Below is a small trained network, with its code and all its weights. Each question gives an input and a target symbol and asks what happens when units are switched off, that is, made to give their printed mean instead of their output.

import numpy as np


def w(rows, s, z=0):
    codes = np.array(rows[::2]) - 128.0
    scale = np.full(codes.shape[1], s)
    scale[-1] = z or s
    return codes * scale


def norm(h):
    return h / np.sqrt((h * h).mean(-1, keepdims=True) + 1e-5)


def f(y):
    return np.maximum(y, 0)


def softmax(a):
    e = np.exp(a - a.max(-1, keepdims=True))
    return e / e.sum(-1, keepdims=True)


def log_softmax(a):
    a = a - a.max(-1, keepdims=True)
    return a - np.log(np.exp(a).sum(-1, keepdims=True))


def net(x, mask):
    ids = ['ΞΣΦΩεζηθλμπτψ'.index(c) for c in x.split()]
    T = len(ids)
    res = E[ids] + P[:T]
    u = 0
    for l in range(2):
        r = norm(res)
        for j in range(2):
            rows = slice(4 * j, 4 * j + 4)
            q, k, v = (r @ M[l][rows].T for M in (Q, K, V))
            z = softmax(np.where(np.tri(T) > 0, q @ k.T / 4**0.5, -1e9)) @ v
            o = O[l][rows]
            res = res + np.where(mask[u + j], z, o[:, -1]) @ o[:, :-1]
        u += 2
        y = f(norm(res) @ A[l][:, :-1].T + A[l][:, -1])
        res = res + np.where(mask[u : u + 4], y, B[l][:, -1]) @ B[l][:, :-1]
        u += 4
    return log_softmax(norm(res)[-1] @ U[:, :-1].T + U[:, -1])


Q, K, V, O, A, B = {}, {}, {}, {}, {}, {}
E = w([
[108,96,78,50,162,153,172],'Ξ',
[36,37,135,159,118,93,86],'Σ',
[84,2,235,118,117,223,184],'Φ',
[83,114,250,173,133,83,111],'Ω',
[130,146,152,58,68,116,166],'ε',
[119,76,107,73,228,171,106],'ζ',
[161,70,65,131,120,63,135],'η',
[91,106,140,162,80,140,148],'θ',
[222,67,139,151,119,108,212],'λ',
[66,220,108,150,190,92,156],'μ',
[122,133,59,181,116,191,223],'π',
[17,144,91,108,132,40,108],'τ',
[172,193,142,195,187,151,234],'ψ',
],0.0096)
P = w([
[41,136,102,158,168,53,254],'0',
[62,129,108,139,161,69,200],'1',
[79,125,108,128,155,80,177],'2',
[84,121,110,124,148,89,158],'3',
[93,117,107,126,141,97,149],'4',
[97,117,112,127,136,109,139],'5',
[103,118,114,125,130,115,132],'6',
[107,114,114,121,126,119,124],'7',
[113,114,113,122,121,130,120],'8',
[115,111,115,117,117,135,115],'9',
[118,112,117,118,116,146,110],'10',
[123,108,119,119,114,148,109],'11',
],0.006)
Q[0] = w([
[217,83,151,154,144,132,1],'0.h0',
[198,202,83,161,9,70,161],'0.h0',
[113,80,139,215,156,68,140],'0.h0',
[70,138,33,138,191,112,20],'0.h0',
[133,226,84,212,124,177,125],'0.h1',
[211,117,161,106,97,185,119],'0.h1',
[66,148,104,143,60,193,74],'0.h1',
[122,56,109,174,131,137,171],'0.h1',
],0.0082)
K[0] = w([
[175,44,171,191,133,49,93],'0.h0',
[215,163,62,113,2,55,127],'0.h0',
[64,103,143,183,164,35,239],'0.h0',
[46,41,38,188,201,107,97],'0.h0',
[137,197,101,244,145,58,118],'0.h1',
[216,127,132,158,108,212,54],'0.h1',
[147,154,30,136,72,120,37],'0.h1',
[142,113,98,103,130,131,207],'0.h1',
],0.0073)
V[0] = w([
[156,205,108,45,135,68,193],'0.h0',
[97,145,191,182,129,110,58],'0.h0',
[132,191,249,113,120,184,133],'0.h0',
[133,69,71,97,92,122,122],'0.h0',
[198,151,115,35,125,146,170],'0.h1',
[117,41,125,18,90,126,113],'0.h1',
[123,108,82,255,102,32,189],'0.h1',
[130,157,75,178,164,91,191],'0.h1',
],0.0053)
O[0] = w([
[88,91,192,50,122,127,97,135],'0.h0',
[175,188,152,192,163,92,136,132],'0.h0',
[140,205,169,18,173,91,134,73],'0.h0',
[60,137,68,158,79,170,124,123],'0.h0',
[150,222,167,77,145,174,136,54],'0.h1',
[99,136,96,80,149,183,193,148],'0.h1',
[109,84,182,159,176,1,132,252],'0.h1',
[164,114,206,87,160,62,127,200],'0.h1',
],0.0049,0.005)
A[0] = w([
[202,146,64,150,198,78,114,106],'0.n0',
[137,171,56,164,200,110,195,2],'0.n1',
[211,245,144,132,172,50,61,216],'0.n2',
[168,133,66,67,72,117,189,117],'0.n3',
],0.011,0.00047)
B[0] = w([
[77,111,142,75,121,146,151,209],'0.n0',
[163,176,169,60,155,97,106,227],'0.n1',
[106,77,89,254,117,120,98,254],'0.n2',
[68,131,172,167,134,127,100,188],'0.n3',
],0.011,0.0034)
Q[1] = w([
[115,154,105,148,164,138,91],'1.h0',
[181,156,91,140,169,152,151],'1.h0',
[17,146,206,187,144,137,107],'1.h0',
[86,92,199,148,118,71,108],'1.h0',
[140,106,158,159,138,161,138],'1.h1',
[34,104,202,94,122,155,95],'1.h1',
[104,74,150,71,148,113,110],'1.h1',
[66,127,253,77,160,129,170],'1.h1',
],0.024)
K[1] = w([
[98,151,117,173,162,122,114],'1.h0',
[120,134,147,158,170,77,164],'1.h0',
[125,210,132,151,119,209,90],'1.h0',
[113,121,145,94,136,188,109],'1.h0',
[130,111,160,161,167,113,111],'1.h1',
[118,156,128,111,84,206,52],'1.h1',
[135,95,92,112,112,157,127],'1.h1',
[120,174,159,85,136,252,116],'1.h1',
],0.024)
V[1] = w([
[94,164,188,96,5,120,148],'1.h0',
[88,140,202,156,131,191,189],'1.h0',
[202,145,134,164,105,102,122],'1.h0',
[41,182,104,188,163,145,84],'1.h0',
[78,134,42,133,72,138,94],'1.h1',
[95,132,174,122,36,148,142],'1.h1',
[165,120,112,224,127,121,215],'1.h1',
[112,207,115,126,118,29,135],'1.h1',
],0.012)
O[1] = w([
[146,148,212,145,2,110,91,119],'1.h0',
[82,128,206,188,128,115,147,188],'1.h0',
[209,98,86,164,143,84,125,4],'1.h0',
[141,85,206,117,176,116,113,151],'1.h0',
[153,143,123,189,95,47,99,100],'1.h1',
[123,116,187,150,135,71,141,128],'1.h1',
[138,130,213,133,71,228,119,96],'1.h1',
[199,151,100,55,132,114,86,104],'1.h1',
],0.0091,0.011)
A[1] = w([
[124,60,205,115,99,181,111,39],'1.n0',
[153,170,51,95,123,166,113,163],'1.n1',
[155,90,72,158,196,189,115,248],'1.n2',
[108,140,146,250,146,159,98,67],'1.n3',
],0.013,0.0011)
B[1] = w([
[136,211,52,129,156,24,225,254],'1.n0',
[112,38,254,115,169,145,167,155],'1.n1',
[68,220,175,220,24,147,84,221],'1.n2',
[181,42,71,82,99,250,114,237],'1.n3',
],0.0076,0.0081)
U = w([
[65,118,178,79,192,74,193,253],'Ξ',
[93,111,99,225,113,75,125,197],'Σ',
[112,118,148,202,43,211,148,121],'Φ',
[212,80,126,174,179,122,155,74],'Ω',
[149,190,192,114,35,76,72,143],'ε',
[72,183,32,120,167,203,87,134],'ζ',
[134,50,77,67,65,128,111,40],'η',
[175,218,64,129,108,77,165,74],'θ',
[161,164,83,84,86,142,193,39],'λ',
[145,152,170,130,195,134,18,26],'μ',
[160,134,168,52,134,178,125,57],'π',
[150,133,101,68,145,91,60,76],'τ',
[180,246,169,157,180,159,135,34],'ψ',
],0.011,0.0041)

Each question gives the input, a string of symbols that net reads in full, and the target symbol t.
The units are the heads (4 rows each of Q, K, V and O) and the neurons (one row each of A and B). Each row of codes is followed by its name. A weight is (code - 128) times the scale printed after its matrix; where a second scale follows, it is the last column's (O, A, B and U).
mask holds one flag per unit, layer by layer, with each layer's heads first. A switched-off unit (its flag False) gives its mean, the last column of its rows in O or B, instead of its output. The means were averaged over made-up inputs and are rounded, as every weight is.
A unit's drop is (log p(t) with every unit on - log p(t) with that unit switched off) / (log p(t) with every unit on - log p(t) with every unit switched off).
The circuit of an input: a set's keep is (log p(t) with only the set's units on - log p(t) with every unit switched off) / (log p(t) with every unit on - log p(t) with every unit switched off). Starting from all 12 units, units are removed one at a time, each time the one whose removal leaves the highest keep (on an exact tie, the one counted first), for as long as the keep stays at least 0.8.
units of the circuit, in order: the units of the circuit, biggest drop first
top k neurons: the k neurons with the biggest drops, biggest first
top k neurons in layer l: the k neurons of layer l with the biggest drops, biggest first
heads that matter: for each layer, one digit per head in row order, 1 if its drop is at least 0.15 and else 0, layers parted by /
input Σ ζ θ, target ζ: units of the circuit, in order : (1.h0; 1.h1)
input ζ Σ μ η ψ Ξ Ω Ω π, target Ξ: top 2 neurons : (0.n3; 1.n2)
input Σ Σ Ω Σ τ Ω Σ ε Σ η ε θ, target ε: units of the circuit, in order : (1.h0; 0.n2)
input θ π Ω ε λ, target ε: units of the circuit, in order : (1.h0)
input Ω η η, target η: heads that matter : 10 / 11
input Ω π θ Ω Ω ζ ε Σ Φ Ω η, target Φ: heads that matter : 01 / 11
input Σ Σ μ η τ θ, target θ: top 3 neurons in layer 0 : (0.n0; 0.n3; 0.n2)
input λ ε Σ θ η θ μ Ξ ζ η ψ, target ζ: heads that matter : 01 / 10
input Ω Ω ψ ζ λ ε Ω τ, target ε: units of the circuit, in order : (1.h0; 0.h1)
input ε ψ Ω Σ Ω Ω Σ Σ Σ Σ, target Φ: units of the circuit, in order : (0.h0; 1.h1)
input Σ Σ Ξ λ Φ Σ Ω η ψ Ω Σ ψ, target Φ: top 4 neurons : (0.n2; 1.n3; 0.n0; 0.n3)
input Ω π λ Ω Ω η η μ Σ μ Ω, target Φ: heads that matter : 10 / 01
input Ω Ω η ψ ζ ε π ψ π ζ, target Σ: heads that matter : 01 / 11
input ε μ η Ξ Σ Φ ψ Ω ψ, target Φ: units of the circuit, in order : (1.n3)
input Ξ ψ η η ε τ τ η, target ε: units of the circuit, in order : (1.h0; 0.n3)
input η ζ Σ Ω Φ ψ λ ζ λ μ π, target ζ: heads that matter : 11 / 11
input μ Σ μ ζ ε θ Φ μ Ω ε Ω, target ε: units of the circuit, in order : (1.h0; 0.h0)
input μ μ Ω λ μ, target μ: units of the circuit, in order : (0.n2; 1.h1; 0.h1; 0.n1)
input Ω Σ Ξ τ Ω ε λ Σ τ μ Σ, target ε: units of the circuit, in order : (1.h0; 0.h0)
input λ π η τ Ω θ Σ Ω ψ, target ψ: top 4 neurons : (0.n2; 0.n1; 0.n3; 1.n2)
input Σ ζ ζ Σ Ω η η τ ζ η Σ, target ζ: units of the circuit, in order : (1.h0)
input Ω Ω μ Σ ε θ, target ε: heads that matter : 00 / 10
input θ Σ ε η Ω Ω Φ Ω Σ η Σ, target Φ: heads that matter : 11 / 10
input Ω Σ θ Ω ζ τ μ, target ζ: units of the circuit, in order : (1.h0; 0.h1)
input Ω ψ ψ ζ η μ θ, target ζ: heads that matter : 00 / 11
input ζ Ω η λ Ω Ω Ω ζ Ω, target ζ: heads that matter : 00 / 10
